array([-3.15,  3.71, -5.92, -0.43,  2.07, -0.31]) → 3.71, 2.07

array([ 3.64,  1.61,  5.57,  0.40,  7.92, -2.05]) → 7.92, 5.57

array([[ 1.57, -0.41, -2.04,  1.21, -6.10],
       [-1.17, -1.05, -1.12,  3.75,  3.28],
       [-0.59, -4.08,  4.42, -1.09,  1.64]]) → 4.42, 3.75

array([ 6.74,  0.28,  1.43, -0.30,  0.95, -0.41, -0.67]) → 6.74, 1.43

array([ 7.61,  5.66,  2.08, -0.50]) → 7.61, 5.66

array([-0.13, -7.42,  3.89,  0.79, -3.74]) → 3.89, 0.79

array([[-0.55, -0.16, -3.96, -2.28,  1.36, -7.33, -0.51],
       [ 6.30,  0.15, -2.04, -4.04, -1.23, -0.02, -0.37],
       [ 1.93, -0.03,  2.51, -1.22,  2.25, -6.64,  0.78]]) → 6.30, 2.51
---
[[ 4.47 -6.06  2.41 -4.34  5.77  0.09]
 [ 3.07  7.47 -5.74  1.68 -4.59 -2.64]
 [-0.14  1.84  2.52  5.50 -1.66  4.99]] ==> 4.47, 4.99

[[-0.33 -7.61  7.88 -0.09  0.00  0.08  0.05]
 [-2.16 -3.16  6.63  1.08  1.00  0.97  1.00]] ==> -0.33, 1.00

[ 0.18  1.62 -3.02 -1.47 -4.33  0.81 -6.12] ==> 0.18, -6.12

[-4.10 -5.93  1.40 -1.08] ==> -4.10, -1.08

[[-2.97 -1.64 -0.16  2.12 -3.87  1.90]
 [ 5.79  4.68  4.74  3.89  0.31  4.35]] ==> -2.97, 4.35

[[-6.04 -6.42 -6.43 -4.29 -6.43  1.80]
 [ 2.62  1.17  2.05 -0.62  2.05 -3.34]
 [ 0.31 -1.50 -0.50 -2.94 -0.50 -3.37]] ==> -6.04, -3.37

[[-5.74  3.72  3.11  0.04  0.10  0.00]
 [ 6.03  3.56 -1.26 -0.07 -0.19 -0.03]
 [ 4.14  1.71 -1.04  0.13  0.08  0.01]] ==> -5.74, 0.01

[[-2.58 -1.30  7.23 -0.73]
 [-0.24  5.54  0.06 -0.99]
 [-0.48 -2.44 -6.83 -0.89]] ==> -2.58, -0.89

[ 0.75  2.71  5.84  0.36 -0.51] ==> 0.75, -0.51

[ 7.68 -3.70 -2.17  0.56] ==> 7.68, 0.56
---
[[   5.4   87.6  -80.9   -6.2 -154.4  148.5]
 [ -86.2  -23.3   38.1   -3.7    4.8  150.9]
 [ -52.1  124.5  -19.8 -143.8  181.3  150.5]] gives 124.5

[  9.80   6.67   1.84   1.54  -1.27  10.51 -11.25] gives 6.67

[[-1.53  1.76 -0.88  2.05 -0.89 -0.89]
 [ 0.92  0.12  1.64  1.90  1.50  1.02]] gives 0.12

[-185.04   98.13  179.66  -15.31 -139.97  -72.23] gives 98.13

[  81.01  -80.74 -184.88   22.62 -139.78   11.32  144.37] gives -80.74

[[-1.671  1.203  1.836  0.470  1.558]
 [-1.905 -1.336 -0.277 -1.175 -0.303]] gives -1.336

[ 1.0 -1.4  1.1  0.1  0.6] gives -1.4

[[ 0.5 -0.8  1.4 -0.4 -0.9]
 [ 0.8  0.8  0.5 -0.4 -1.5]] gives 0.8

[ 1.065 -1.262  1.249  1.440 -0.595  1.654  1.530] gives -1.262
---
-13.98  -13.05   -4.15   20.25  -14.24
 -3.07   -2.93   -2.93   -4.35   -2.40
-12.83  -12.91   -4.16   -4.68  -11.70
Out: -12.83

   6.3   -50.7   118.8  -121.8    23.0 Out: 6.3

 -27.7   101.4   -72.3   -77.3  -159.8 Out: -27.7

-14.2   -5.0   11.2   -6.5    9.1
-18.8  -19.2   13.2   -9.4   -4.5
  5.6    3.0  -11.6  -13.8   -6.6
Out: 5.6

 13.7   15.5   -2.8   -5.1  -15.4 Out: 13.7

  5.12   17.34   18.90    7.08    2.66
  4.77   -6.43  -13.93   20.25   -2.77
Out: 4.77
---
[[ 0.84 -6.54  3.25  6.38 -4.88 -3.71  1.82]
 [-1.89 -1.04 -7.97 -6.00  1.99 -1.05  3.23]]
6.38, -7.97

[-4.64 -4.90  1.85  6.42 -1.65 -0.83]
6.42, -4.90

[ 5.79 -3.08 -1.85  1.19]
5.79, -3.08

[-0.23 -1.97 -4.95  7.77 -1.67 -2.93]
7.77, -4.95

[ 0.14 -3.77  4.98 -6.93  1.87 -0.37  3.09]
4.98, -6.93

[[-6.44 -0.99 -3.46 -6.46 -3.88]
 [ 6.32 -1.72  3.48  6.11  5.02]]
6.32, -6.46

[-0.60  4.53  0.19  6.76]
6.76, -0.60
---
[ 0.05 -0.22  5.99 -0.01] ans = -0.22
[ 6.01  5.68  1.94  0.02 -5.24] ans = 5.68
[2.05 7.95 1.52 3.23] ans = 7.95
[-1.73  0.81 -2.22  7.21  2.91  0.92 -4.41] ans = 0.81
[-0.85  6.57 -1.48  1.26  2.21 -2.46 -6.89] ans = 6.57
[4.15 0.55 0.22 5.01 6.58 4.18] ans = 0.55
[ 7.40  2.26  6.83 -7.89] ans = 2.26
[ 5.64  7.75 -5.72 -3.54  5.22] ans = 7.75
[ 4.65  3.62  0.19 -2.74 -1.79  3.46 -5.80] ans = 3.62
---
[ 5.57 -1.90 -6.50 -7.61] -> -6.50

[[ 5.78 -0.27  0.09 -7.25]
 [-2.24  7.42 -0.09  0.60]] -> -0.09

[[-0.87  1.22  0.01  6.84]
 [-0.60  2.43  3.45 -0.28]] -> 3.45

[ 0.06 -7.98 -1.19  2.97] -> -1.19

[ 0.04 -6.89 -0.97 -7.82] -> -0.97

[[-0.34  6.61  0.76  4.35]
 [ 1.88  2.16  2.58 -0.07]
 [-2.47  6.22 -1.62  3.27]] -> -1.62

[[-0.22 -1.32 -1.09 -1.23]
 [-1.26 -7.62 -6.27 -7.11]
 [-0.84 -5.07 -4.17 -4.72]] -> -4.17

[[-3.15 -1.83 -0.77  5.73]
 [-6.32  4.07 -6.88  5.58]] -> -6.88

[[-1.27  4.87 -3.22  3.51]
 [ 2.11  5.15  0.33 -2.12]
 [-0.70  6.13 -2.82  2.57]] -> -2.82
---
207   64   35  211 result: 211
3  4  9  7  3  1 result: 1
557  206  650  127  720  515  860 result: 860
-396   480   868  -166  -768   132 result: 132
 116  -959  -251  -373  -156  -107   555 result: 555
68  70  28  10  86   5   9 result: 9
8  3  2  5  5  7  6 result: 6
 1  63  94  28 result: 28
2  8  6  7  7 result: 7
---
[[-7.03, -5.95, -5.49, -5.08, -5.75, 6.15], [-6.80, 3.28, 3.46, 2.56, 3.93, 7.18]] => -7.03
[[7.46, 2.18, 5.57, -0.88, -5.11, -2.73], [6.02, 0.12, -1.36, 2.36, -5.50, -3.85]] => 7.46
[[5.31, -1.38, 1.65, 7.48], [0.29, -2.88, -2.06, 1.31]] => 5.31
[[-2.85, -3.47, -6.23, -4.89, -3.09], [-2.74, -6.02, 7.76, -2.13, -0.35]] => -2.85
[[1.08, 0.36, 2.62, 0.55, -6.16], [0.89, -4.24, -2.51, -4.12, -5.42]] => 1.08
[[5.11, -5.55, 6.82, 3.18], [6.01, -5.53, 5.29, 5.62]] => 5.11
[[-7.53, -3.27, -7.11, 4.89, -0.17, 0.79, 3.61], [-6.06, -2.62, -5.98, 3.53, -0.04, 0.54, 2.39]] => -7.53
---
[ 6.49  1.66  0.84 -2.89 -4.25 -0.32  0.79] value -2.89

[-1.01  7.02  2.67  5.80  1.52] value 7.02

[[-3.40  0.78  2.12 -3.68  3.68 -2.52]
 [-6.14  0.73 -0.27 -2.84 -0.90 -3.59]
 [ 1.39 -3.01 -2.83 -5.25 -5.27  2.89]] value -2.83

[-4.80  5.67 -4.34 -4.55 -0.52  2.18] value -4.34

[[ 1.26  3.08 -2.24 -1.12  4.19  4.04]
 [ 2.98 -4.50 -2.75 -3.96  1.35  2.38]
 [-1.82 -3.37 -4.64 -0.86  7.49 -4.22]] value -4.64

[-6.98  3.51  4.01 -5.24] value -6.98
---
[-4.68  6.45  0.80  3.73 -7.37 -3.59 -1.37] → -1.37

[-2.08 -4.05  1.56 -1.46 -7.60] → -2.08

[ 6.71 -4.22  6.18 -7.24  3.58 -6.67 -2.76] → -2.76

[ 5.00  2.36 -1.83 -4.94 -5.66 -3.87  0.21] → -1.83

[[-3.80  4.43 -2.14  4.04  1.66 -3.77 -4.39]
 [ 4.89 -5.70  2.75 -5.20 -2.13  4.85  5.65]
 [-5.05  5.89 -2.83  5.36  2.20 -5.01 -5.83]] → -2.13

[ 3.64  2.74  5.98 -4.55 -1.58] → 2.74

[-6.06 -6.52  1.63 -1.71  6.91] → -1.71
